Each row has two labels, one from each of two sets.
[-2.35 -0.99 +2.11 -0.92 +0.10 -0.54 +1.91 +0.42 -3.93 -1.40 -1.82 -0.67 +1.29 -0.26 -0.26 -0.51 -1.45 +1.47 -1.65 +0.12 -1.32 +0.63 +2.98 +2.06 +2.41 +1.39 +0.88 +1.28 -0.26 +0.78 -1.60 +1.24 +2.06 -2.31 -0.09 +1.81 -3.59 +0.65 +0.38 +1.52 -2.04 +0.93 +0.05 +0.16 +1.60 -2.14 +0.73 -1.15 -1.30 +0.16 +2.80 +1.45 -0.86 -0.08 +1.73 -1.41 -4.60 +1.97 -3.67 -0.66 -1.60 -2.01] => fr + <8>
[+0.56 -0.05 +2.70 -0.67 -1.55 -1.14 -0.63 -0.29 -2.52 -3.40 -1.05 +0.53 -0.66 +0.50 -0.19 +0.24 +0.86 +0.44 -0.62 +0.26 -0.59 +1.01 -0.02 +0.12 -1.03 -0.17 +1.78 -0.74 -0.12 +2.74 +0.75 -2.34 -0.21 +0.33 -1.33 +0.32 -2.09 -0.09 -2.00 +0.92 +0.34 -0.97 +0.64 +0.73 -0.09 +0.20 +0.34 +0.14 +0.32 +2.00 -2.46 -0.32 +0.26 -0.46 +0.00 -0.99 -0.88 +1.19 +0.73 -0.03 -0.80 -0.60] => bg + <10>
[-1.38 -0.51 +1.41 +0.28 -2.05 +0.21 +0.54 -0.35 -4.76 -2.14 +0.58 -0.58 -1.67 +0.80 +0.13 +2.14 +0.86 +1.76 -5.11 +1.32 -1.06 -0.58 -0.73 +1.22 +0.40 -1.15 -1.48 +1.58 -1.22 +1.80 +1.00 +0.36 -0.55 -0.23 -2.06 +2.02 -0.96 -0.44 +1.36 +0.48 -1.09 +0.34 -0.38 +1.00 +0.14 -0.43 -0.11 +0.19 -0.79 -0.82 -1.88 -0.14 -1.94 +0.41 +2.02 +0.11 -1.10 +0.65 -1.46 -0.61 +0.49 -1.20] => bg + <14>
[-1.12 -0.84 +2.81 -0.73 -0.42 -0.36 +1.84 +1.22 -3.37 +0.24 +0.90 -0.03 +0.34 -0.52 -1.79 -0.64 -1.52 +0.26 -0.32 +0.40 +0.10 +1.65 +1.52 +1.15 +1.60 +1.60 +0.98 +0.23 -0.48 +1.13 -2.10 +0.24 +0.62 -1.53 -1.24 +1.91 -0.62 -0.52 -0.11 +2.57 -2.56 +1.15 +0.93 +1.01 -0.08 -0.27 +0.00 -0.94 -1.01 +0.54 +0.16 -0.84 -1.76 -1.84 -0.81 -0.80 -5.29 +1.11 -1.68 -0.87 -1.05 -2.11] => fr + <10>
[-1.61 -0.45 -0.01 -1.85 -1.51 -3.27 -0.37 +1.42 -3.87 -6.15 -0.36 +0.57 -1.66 -0.93 +2.60 +1.04 +0.79 +1.21 -1.14 +3.44 -0.01 -0.83 +1.14 +1.81 -1.76 +4.52 +1.26 +2.06 -2.08 +2.56 +1.28 -0.74 +1.99 +0.17 -1.40 +3.64 -2.07 +1.50 +3.92 +1.74 -0.10 +0.33 +0.06 +1.30 +1.57 -1.30 +2.51 +0.78 -0.95 +1.36 +0.42 -2.47 -6.70 -0.68 +1.40 +3.21 -5.96 +5.53 -4.20 -4.22 -0.67 -2.92] => bg + <10>
[-2.86 -1.54 +4.34 +0.24 +0.84 -0.05 -0.02 +0.05 -2.92 -0.09 -2.67 +0.82 -0.76 +0.20 -1.20 +0.05 -0.80 +0.32 -1.08 +1.05 -0.35 +0.06 +1.16 +0.38 +0.00 -0.63 +0.46 -0.41 -0.25 +2.68 +0.82 +1.46 +2.16 -1.98 +0.00 +2.14 +0.15 -0.31 -0.25 +1.30 -0.86 -0.77 -1.30 +1.55 -0.08 +1.22 -0.39 -1.92 -0.10 -0.58 -1.34 -0.92 -0.52 -1.57 -1.01 -0.33 -2.09 -1.50 -2.13 +1.68 -0.48 -1.89] => fr + <8>
[-2.22 +0.09 +0.99 -0.42 +0.80 +0.20 +0.14 -0.19 -1.88 -4.04 -1.50 -0.50 +0.66 -0.41 -0.74 -0.58 +0.23 +1.25 +0.26 -0.29 -0.78 +0.14 +0.75 -0.37 +0.38 -0.67 +1.37 -0.34 -0.75 +0.36 -0.40 +0.47 +0.39 -2.19 +0.35 +1.05 +0.37 +0.44 -0.53 -0.26 -0.54 +0.38 +0.46 +0.21 -0.21 -0.31 -0.37 -0.91 +1.08 -0.52 +0.58 +1.28 +1.32 -0.79 +0.12 +1.53 -1.06 -1.15 +0.00 +0.51 -0.99 +1.14] => fr + <8>
[-1.78 -0.16 +5.10 +0.56 -0.94 +1.39 +0.59 -0.55 -2.72 +0.97 -3.49 -1.07 -0.27 +0.63 -1.26 +0.59 +0.02 -0.15 -1.14 +0.80 -0.90 +0.48 +0.08 +0.18 +0.03 -1.93 -0.30 -1.01 -0.74 +2.54 +1.02 +0.47 -0.86 -2.03 -1.09 +0.28 +1.88 -1.25 +0.08 +2.17 +1.59 -1.49 -0.92 +0.52 -0.98 +0.91 +1.01 -0.91 +1.78 -0.39 -3.39 +0.31 +3.59 +0.08 -0.55 -2.07 +1.13 -1.13 -0.20 +1.12 +0.75 -0.29] => fr + <14>
[-1.34 -0.83 +2.48 +0.12 -1.99 +0.09 -0.28 -0.29 -3.71 -2.38 +0.08 +1.09 -0.59 +1.11 +0.75 +1.15 +0.34 +0.75 -1.15 +1.84 +0.12 -1.44 -0.34 +0.24 -1.50 +0.15 +0.74 +1.03 -0.48 +2.74 +1.16 +0.07 +0.32 +0.85 -2.35 +1.36 -0.86 +0.55 +1.14 +1.62 -1.89 -1.12 -0.12 -0.36 -0.39 -0.50 +0.70 +0.56 +0.24 +0.06 +0.97 +1.08 -3.40 -0.10 +1.90 +0.13 -1.12 -0.78 -2.59 +0.29 +0.91 -1.09] => bg + <14>
[-4.01 -0.72 +2.73 +0.06 +0.24 +0.10 +1.03 +0.55 -4.19 -0.25 -1.21 -0.28 -1.63 -0.15 -0.29 +1.05 -0.52 +1.36 -1.42 +0.15 -0.73 -0.52 +1.48 +0.34 +1.03 -0.55 +0.49 +0.57 -1.42 +0.57 -0.38 +0.73 +1.74 -2.83 +0.62 +3.20 +0.27 +0.87 +1.61 +0.74 -1.64 +1.96 +0.07 +0.48 +0.74 -1.15 -0.25 -0.14 -0.94 -0.67 -0.04 -0.17 -2.52 -2.16 +0.36 -0.10 -2.95 -0.69 -2.64 +1.30 +0.91 -1.93] => bg + <8>
[-0.56 -0.41 +6.25 +0.22 -0.15 +0.31 -0.20 -0.20 -4.75 -0.89 -2.18 -1.16 +0.02 +1.30 -0.12 +1.48 -0.13 +0.69 -0.90 +2.44 -0.18 +1.36 -0.43 +0.57 -2.15 -1.03 -0.20 -0.12 -1.95 +2.90 +0.50 +0.21 -6.70 +0.68 -2.90 +1.12 +0.44 -0.44 +1.97 +1.41 +0.77 -0.99 +0.25 +3.13 +0.19 -0.25 -0.55 +0.43 -0.88 -0.34 -1.11 +0.87 +2.56 +0.46 +1.99 -0.91 -0.01 +1.32 -3.11 +2.35 -0.18 +0.36] => bg + <14>
[-2.83 -0.54 +1.21 +0.82 +2.48 -0.38 +1.13 +0.15 -2.94 +0.65 -2.22 -1.00 +0.98 -0.56 -1.57 +0.07 -0.85 -0.13 -0.88 -2.43 -0.72 -0.37 +1.50 +0.47 +1.64 -1.09 -0.51 +0.27 -1.23 +0.57 -1.64 +1.80 +0.90 -1.69 +0.36 +1.98 -0.44 +1.59 +0.39 +3.03 -1.84 -0.55 -0.68 +0.34 -0.44 +1.41 -1.33 -1.06 +0.53 -0.39 +1.06 +2.83 +1.88 -0.42 +0.66 -1.02 -1.78 -1.28 -2.43 +2.19 +0.20 -0.67] => fr + <8>
[-1.10 -0.50 -0.87 -0.77 -1.97 +0.36 -0.21 +1.20 -0.74 -1.49 -0.65 -1.99 -1.87 +1.07 -0.47 +1.11 -0.84 +1.05 -1.57 +1.86 +0.17 -0.32 +1.47 +1.14 +0.77 +1.21 -0.22 +0.87 -0.19 +0.96 +3.11 -0.71 +0.47 -0.73 -0.39 +1.31 +0.64 -0.15 -0.14 +0.45 +0.11 +0.96 -0.31 -0.18 +0.40 -0.22 +1.22 +0.63 +0.20 -0.78 -0.78 -1.08 -3.13 +0.23 -0.13 +0.53 -1.13 +1.14 -0.58 -2.85 -0.92 -1.89] => hb + <14>
[-0.41 -1.94 +2.83 -0.17 -3.17 -1.04 +1.12 +0.86 -2.28 -0.13 -1.52 -0.65 -1.85 +0.53 -0.75 +0.50 +1.19 +0.00 -1.05 +0.35 -0.32 +1.22 -0.83 +0.94 -1.02 -0.75 +0.32 +0.15 +0.28 +2.94 +1.05 -0.85 +0.31 +0.00 -1.41 +0.95 +0.38 -0.75 +0.08 +0.61 +0.39 -1.08 -0.39 +1.77 -4.52 +0.00 +1.66 +0.73 +0.09 +0.89 -4.61 -1.66 -0.27 +0.22 -1.89 -1.09 +1.59 +0.06 -0.25 -0.48 -0.40 -1.99] => fr + <10>
[-0.29 -0.84 +3.95 +0.82 +0.20 +0.58 +2.36 -0.09 -3.84 +2.39 -1.98 -0.20 +1.28 -5.76 +0.05 -0.46 -1.49 +0.11 -0.55 -0.99 +0.32 +1.30 +1.15 +0.76 +2.15 -0.25 -0.02 +0.06 -0.63 +0.27 -3.54 +0.48 -0.13 -1.23 -0.73 +1.37 -1.34 +0.55 +0.04 +1.05 -1.17 -0.02 +1.00 +0.65 -0.86 +0.08 -0.34 -1.57 -0.34 +0.72 +1.27 +2.83 +2.68 -0.98 +0.78 -2.83 -1.25 +0.48 +0.98 +1.82 -0.58 +0.55] => Bl + <8>
[-2.51 -0.77 +1.81 +0.53 +4.16 +0.22 +2.12 +0.43 -2.55 -0.67 -1.69 -0.41 -0.78 -0.37 -0.50 -0.03 -0.06 +2.52 -0.36 +1.24 -0.66 -0.74 +1.56 +0.58 +0.76 -0.12 -0.60 +0.32 -0.98 +1.90 +0.40 +1.19 +0.88 -1.66 +0.91 +2.87 -0.05 +1.19 +0.52 +0.95 -0.78 +0.12 +0.08 +0.55 +0.85 -0.27 +0.04 -0.53 -0.81 -0.41 +0.24 +0.69 -0.81 -1.30 +0.33 +0.68 -1.34 -0.69 -2.85 +1.00 -0.35 -0.75] => fr + <8>
[-2.49 -2.02 +3.67 -0.27 -0.71 -0.95 +1.18 +2.92 -3.72 -0.77 -1.33 -0.32 -1.35 +0.98 -0.43 +1.20 +0.52 +0.61 -1.40 +3.13 +0.48 -0.14 -0.10 +3.07 +0.31 +0.64 -0.08 +0.50 +0.30 +1.95 +0.25 +0.18 +0.65 -1.16 -1.38 +2.28 +0.59 -0.95 -0.36 +1.63 -0.75 -0.53 +0.70 +0.21 -0.07 -0.05 +0.56 -0.80 -0.85 -0.41 -2.46 -1.01 -3.29 -0.69 -0.92 -0.56 -1.68 +1.06 -2.05 -0.14 +0.63 -1.60] => fr + <10>
[-0.53 -0.17 +4.83 +0.47 -2.97 -0.47 +0.34 +0.21 -4.68 -3.58 -2.46 -0.42 -1.58 -0.11 -0.09 +1.09 +0.48 +1.05 -2.18 -0.39 -0.90 -0.20 -0.39 +1.60 +0.46 -1.82 -1.18 +0.09 -1.33 +1.92 +0.03 -1.64 -0.62 -0.30 -2.01 +1.37 -1.15 -1.14 +0.64 +1.06 -0.81 -1.54 -0.71 +1.27 -0.01 -0.24 +0.09 -1.06 -1.00 +1.41 -3.11 -0.82 +0.67 +0.96 +1.74 -1.56 -0.05 +0.09 +0.10 +0.59 -0.33 -0.90] => bg + <14>

Each row has two labels, one from each of two sets.
[-0.13 -0.79 -1.67 +0.21 +7.50 -0.09 +0.52 +1.79 +0.00 -1.12 +0.54 -0.58 -2.02 +0.14 +0.49 +0.20 -0.71 -0.92 +7.31 -0.03 -2.79 +0.84 -2.64 +3.46 -2.33 +0.48 +0.23 -1.04 -0.04 -1.69 -1.65 -8.31 +0.35 +0.95 -0.32 +1.02 +1.57 -0.53 +0.32 -0.45 +0.48 +6.22 +0.19 +1.80 +2.40 -0.14 +1.66 +0.64 -0.84 -0.63 +1.21 +2.30 +0.07 +2.98 -0.77 +0.11 -0.20 -2.27 -0.14 +1.63 +1.34 -0.65] => [79] + lh
[-1.08 -0.19 -0.77 +0.57 -0.08 +2.32 -0.92 -0.70 +0.37 +0.10 +3.30 +0.31 -1.89 +1.48 -1.83 -1.29 -0.28 +1.14 -1.58 +0.38 -1.86 +1.49 -1.16 +0.51 -0.63 -1.16 +0.00 +0.67 +1.30 +1.98 +0.24 -1.13 -0.05 +1.35 -0.63 +2.26 +1.17 -0.59 +1.47 -0.35 -0.31 +0.80 -0.60 +1.30 -0.16 -0.67 -1.36 +2.44 -1.03 +0.07 +0.72 -0.54 +0.63 +0.90 +1.68 -0.12 -0.20 +1.62 +0.46 +0.13 -2.87 +1.22] => [79] + lh
[-0.36 -0.17 -0.53 -0.30 -3.22 +0.22 -0.46 -0.56 +1.49 -0.08 +2.32 +0.74 -0.61 -1.67 -2.26 +0.25 -0.50 +1.19 -2.70 +0.59 -1.32 +1.41 +1.97 -2.38 +0.12 +0.07 -0.04 +3.34 +0.27 +4.55 +0.44 +6.39 +1.20 -0.15 +0.46 +0.30 +1.00 -1.30 +0.73 -1.02 +0.26 +1.74 -1.06 +1.18 +0.16 +0.42 -0.53 -0.21 -4.56 -1.48 +1.56 +0.79 -0.01 +2.09 +2.20 +1.26 -0.10 +0.62 -0.68 +0.39 -1.03 -0.56] => [81] + lh
[+0.16 -0.35 -0.78 -0.27 -1.06 +0.30 -0.53 -0.03 +1.49 -0.11 +1.65 -0.32 -1.75 -0.93 -1.43 -0.55 -0.24 +0.27 +0.04 +0.47 -1.38 +0.24 +0.26 -1.14 -0.81 -0.17 -0.70 +1.74 +0.29 +2.41 +1.25 +2.14 +0.81 +0.95 +0.47 +1.75 +1.08 -0.74 +0.43 -0.65 +0.84 -0.22 -1.35 +0.62 +0.25 +0.27 -0.68 +0.04 -2.18 -0.39 +0.72 +0.60 +0.22 +3.11 +0.01 -0.72 +0.10 +1.34 +0.21 +0.67 -0.78 -0.55] => [82] + lh
[-0.56 +0.88 +0.29 -0.19 -2.68 +0.08 +1.28 -0.23 -0.67 +0.34 +0.49 -0.26 -0.02 -1.78 -0.46 +0.50 -1.20 +0.85 -0.65 +0.84 -2.33 +1.57 +1.48 -0.28 -1.51 -1.09 -0.47 +2.54 +1.54 +2.57 -0.73 +2.17 +0.67 +0.50 +1.80 -0.12 +0.70 -0.84 -1.72 -0.28 +0.94 +1.71 +0.17 +2.30 +0.83 +0.00 -0.25 -1.53 -3.04 -0.19 +0.10 +0.47 -1.15 +0.61 +1.10 -0.75 -0.17 +1.08 -1.05 +0.24 -0.79 -0.12] => [79] + lh
[-0.03 -0.17 -0.40 -0.31 -0.51 +1.03 -0.18 -0.90 +0.19 -0.21 +0.85 +2.39 -1.27 -1.06 -2.21 -0.45 -0.62 +0.92 -0.85 +0.52 -1.12 +0.82 -0.35 -0.36 +1.24 +0.47 -0.01 +1.85 +0.78 +3.68 +1.68 +4.96 +0.32 -0.06 -0.30 +0.71 +2.79 +0.36 +0.02 -0.97 +0.75 +1.67 +0.30 -0.77 +0.82 +0.07 -0.23 +0.17 -2.20 -2.28 +0.19 +1.08 -0.46 +2.75 +2.46 +0.51 +0.35 +0.52 +0.35 +0.30 -0.88 -0.62] => [82] + lh
